Below is a small trained network, with its code and all its weights. Each question gives an input and a target symbol and asks what happens when units are switched off, that is, made to give their printed mean instead of their output.

import numpy as np


def w(rows, s, z=0):
    codes = np.array(rows[::2]) - 128.0
    scale = np.full(codes.shape[1], s)
    scale[-1] = z or s
    return codes * scale


def norm(h):
    return h / np.sqrt((h * h).mean(-1, keepdims=True) + 1e-5)


def f(y):
    return np.maximum(y, 0)


def softmax(a):
    e = np.exp(a - a.max(-1, keepdims=True))
    return e / e.sum(-1, keepdims=True)


def log_softmax(a):
    a = a - a.max(-1, keepdims=True)
    return a - np.log(np.exp(a).sum(-1, keepdims=True))


def net(x, mask):
    ids = ['γδεηθλπστφψω'.index(c) for c in x.split()]
    T = len(ids)
    res = E[ids] + P[:T]
    u = 0
    for l in range(3):
        q, k, v = (norm(res) @ M[l].T for M in (Q, K, V))
        z = softmax(np.where(np.tri(T) > 0, q @ k.T / 3**0.5, -1e9)) @ v
        res = res + np.where(mask[u], z, O[l][:, -1]) @ O[l][:, :-1]
        u += 1
        y = f(norm(res) @ A[l][:, :-1].T + A[l][:, -1])
        res = res + np.where(mask[u : u + 4], y, B[l][:, -1]) @ B[l][:, :-1]
        u += 4
    return log_softmax(norm(res)[-1] @ U[:, :-1].T + U[:, -1])


Q, K, V, O, A, B = {}, {}, {}, {}, {}, {}
E = w([
[112,125,217,115,149,170],'γ',
[166,141,76,147,87,181],'δ',
[137,129,159,43,133,163],'ε',
[144,93,123,173,162,114],'η',
[86,115,253,154,152,177],'θ',
[113,121,241,158,141,200],'λ',
[104,212,156,195,108,18],'π',
[183,53,204,164,163,155],'σ',
[128,144,158,39,144,151],'τ',
[107,142,174,126,171,161],'φ',
[123,218,130,98,158,10],'ψ',
[127,170,120,162,143,165],'ω',
],0.02)
P = w([
[2,42,57,81,122,184],'0',
[46,174,122,66,199,145],'1',
[141,170,99,48,147,142],'2',
[149,165,98,82,134,135],'3',
[149,151,101,116,121,130],'4',
[146,134,101,134,112,124],'5',
[141,123,107,160,102,121],'6',
[135,112,100,164,91,121],'7',
[128,109,106,180,82,120],'8',
[128,106,105,196,79,120],'9',
[129,100,106,195,70,122],'10',
[132,93,97,210,66,126],'11',
],0.0087)
Q[0] = w([
[222,97,113,126,100,2],'0.h1',
[110,75,77,147,65,126],'0.h1',
[126,210,80,150,68,174],'0.h1',
],0.0096)
K[0] = w([
[144,1,62,166,125,7],'0.h1',
[226,79,72,210,196,245],'0.h1',
[94,158,71,129,101,142],'0.h1',
],0.0083)
V[0] = w([
[158,200,169,146,253,120],'0.h1',
[143,67,233,145,93,123],'0.h1',
[160,132,163,88,141,42],'0.h1',
],0.0067)
O[0] = w([
[107,108,29,254,172,174,253],'0.h1',
[146,145,28,106,93,145,145],'0.h1',
[185,221,153,112,66,93,81],'0.h1',
],0.0083,0.0036)
A[0] = w([
[177,142,3,189,182,95,6],'0.n1',
[72,111,180,55,12,226,112],'0.n2',
[43,147,113,15,139,177,30],'0.n3',
[24,67,68,59,125,151,84],'0.n4',
],0.006,0.0022)
B[0] = w([
[117,100,139,64,19,160,254],'0.n1',
[87,67,104,233,144,209,173],'0.n2',
[134,188,84,165,135,137,157],'0.n3',
[97,181,255,104,240,107,161],'0.n4',
],0.0099,0.0047)
Q[1] = w([
[164,68,139,147,88,97],'1.h1',
[128,67,7,162,117,126],'1.h1',
[137,144,92,132,107,43],'1.h1',
],0.012)
K[1] = w([
[203,11,219,152,149,133],'1.h1',
[77,44,49,131,236,120],'1.h1',
[156,79,3,126,63,68],'1.h1',
],0.0051)
V[1] = w([
[116,49,106,118,84,60],'1.h1',
[191,126,143,116,212,80],'1.h1',
[241,70,169,155,255,200],'1.h1',
],0.0088)
O[1] = w([
[220,250,187,182,154,2,100],'1.h1',
[130,157,71,202,191,142,128],'1.h1',
[129,162,113,98,96,74,247],'1.h1',
],0.0088,0.011)
A[1] = w([
[54,121,161,153,142,209,252],'1.n1',
[153,61,254,145,249,193,56],'1.n2',
[181,115,131,90,157,99,39],'1.n3',
[137,37,61,159,40,136,85],'1.n4',
],0.0077,0.0031)
B[1] = w([
[105,90,118,118,91,158,217],'1.n1',
[85,174,119,5,78,141,166],'1.n2',
[163,97,131,136,151,100,129],'1.n3',
[141,104,116,115,174,129,255],'1.n4',
],0.016,0.0093)
Q[2] = w([
[135,158,123,93,42,199],'2.h1',
[254,105,138,197,184,92],'2.h1',
[142,182,94,165,53,167],'2.h1',
],0.0096)
K[2] = w([
[89,255,129,8,144,152],'2.h1',
[159,167,26,164,201,27],'2.h1',
[72,178,205,74,73,110],'2.h1',
],0.0065)
V[2] = w([
[56,56,74,124,61,224],'2.h1',
[121,226,214,38,142,232],'2.h1',
[254,130,42,84,129,245],'2.h1',
],0.0056)
O[2] = w([
[153,184,106,225,71,120,255],'2.h1',
[254,226,126,42,93,12,109],'2.h1',
[40,210,141,218,90,215,174],'2.h1',
],0.0085,0.007)
A[2] = w([
[93,87,189,102,145,213,206],'2.n1',
[181,129,66,11,21,128,77],'2.n2',
[210,164,46,94,45,85,2],'2.n3',
[183,91,112,44,157,167,104],'2.n4',
],0.011,0.0028)
B[2] = w([
[79,101,119,204,60,103,238],'2.n1',
[9,117,151,2,123,108,254],'2.n2',
[90,253,209,55,1,159,182],'2.n3',
[6,173,96,120,111,180,161],'2.n4',
],0.0082,0.008)
U = w([
[22,140,129,1,42,161,137],'γ',
[83,69,65,200,86,197,189],'δ',
[131,144,134,110,116,156,78],'ε',
[56,184,121,158,155,62,83],'η',
[115,137,144,113,123,153,56],'θ',
[118,149,123,112,112,140,55],'λ',
[183,52,161,68,108,64,254],'π',
[100,196,136,144,124,134,78],'σ',
[128,141,139,112,128,159,90],'τ',
[134,153,153,124,107,151,95],'φ',
[108,129,100,82,188,118,160],'ψ',
[108,167,138,127,114,136,65],'ω',
],0.0093,0.0049)

Each question gives the input, a string of symbols that net reads in full, and the target symbol t.
The units are the heads (3 rows each of Q, K, V and O) and the neurons (one row each of A and B). Each row of codes is followed by its name. A weight is (code - 128) times the scale printed after its matrix; where a second scale follows, it is the last column's (O, A, B and U).
mask holds one flag per unit, layer by layer, with each layer's heads first. A switched-off unit (its flag False) gives its mean, the last column of its rows in O or B, instead of its output. The means were averaged over made-up inputs and are rounded, as every weight is.
A unit's drop is (log p(t) with every unit on - log p(t) with that unit switched off) / (log p(t) with every unit on - log p(t) with every unit switched off).
The circuit of an input: a set's keep is (log p(t) with only the set's units on - log p(t) with every unit switched off) / (log p(t) with every unit on - log p(t) with every unit switched off). Starting from the 12 units with the biggest drops (on a tie, the unit counted first), units are removed one at a time, each time the one whose removal leaves the highest keep (on an exact tie, the one counted first), for as long as the keep stays at least 0.8.
units of the circuit, in order: the units of the circuit, biggest drop first
unit that matters most: the unit with the biggest drop
k most important neurons: the k neurons with the biggest drops, biggest first
top k neurons in layer l: the k neurons of layer l with the biggest drops, biggest first
drop of u: that unit's drop, to one decimal
input φ η η η σ η φ η σ φ, target δ: units of the circuit, in order -> (0.h1 2.n2)
input η η ω σ σ φ ω, target δ: units of the circuit, in order -> (0.h1 2.n2)
input τ η η ω γ π η ω, target δ: units of the circuit, in order -> (1.n2 2.n2)
input η ω η, target δ: unit that matters most -> 1.n2
input σ η σ η σ δ ψ, target η: units of the circuit, in order -> (1.n1 1.n2)
input η η φ σ ψ, target η: 3 most important neurons -> (1.n2 1.n1 0.n1)
input π ε π, target π: 3 most important neurons -> (1.n2 0.n1 1.n4)
input η δ η η π η π η θ θ σ, target γ: 2 most important neurons -> (1.n2 0.n1)
input σ φ τ η σ φ, target δ: top 2 neurons in layer 0 -> (0.n1 0.n3)
input δ σ π η σ, target δ: 2 most important neurons -> (1.n4 2.n2)
input φ ω τ φ γ ω σ γ γ φ θ η, target γ: top 2 neurons in layer 0 -> (0.n1 0.n2)
input π η ε δ σ σ τ η ε, target δ: 2 most important neurons -> (0.n2 0.n3)
input η ω η π, target η: 3 most important neurons -> (1.n2 1.n1 2.n3)
input φ π σ φ σ η γ ψ γ σ γ, target δ: most important neuron -> (0.n4)
input τ σ σ, target δ: 2 most important neurons -> (1.n2 2.n2)
input φ ω ψ σ φ σ φ γ π η, target γ: 2 most important neurons -> (0.n1 2.n3)
input σ γ φ σ θ η γ, target δ: top 2 neurons in layer 0 -> (0.n1 0.n4)
input η η σ π, target η: top 3 neurons in layer 0 -> (0.n1 0.n4 0.n2)
input η π η η φ γ δ ω σ, target γ: drop of 0.n1 -> 2.3
input λ σ η η, target δ: drop of 2.h1 -> 2.6
input π ω π, target π: drop of 2.n1 -> 0.0
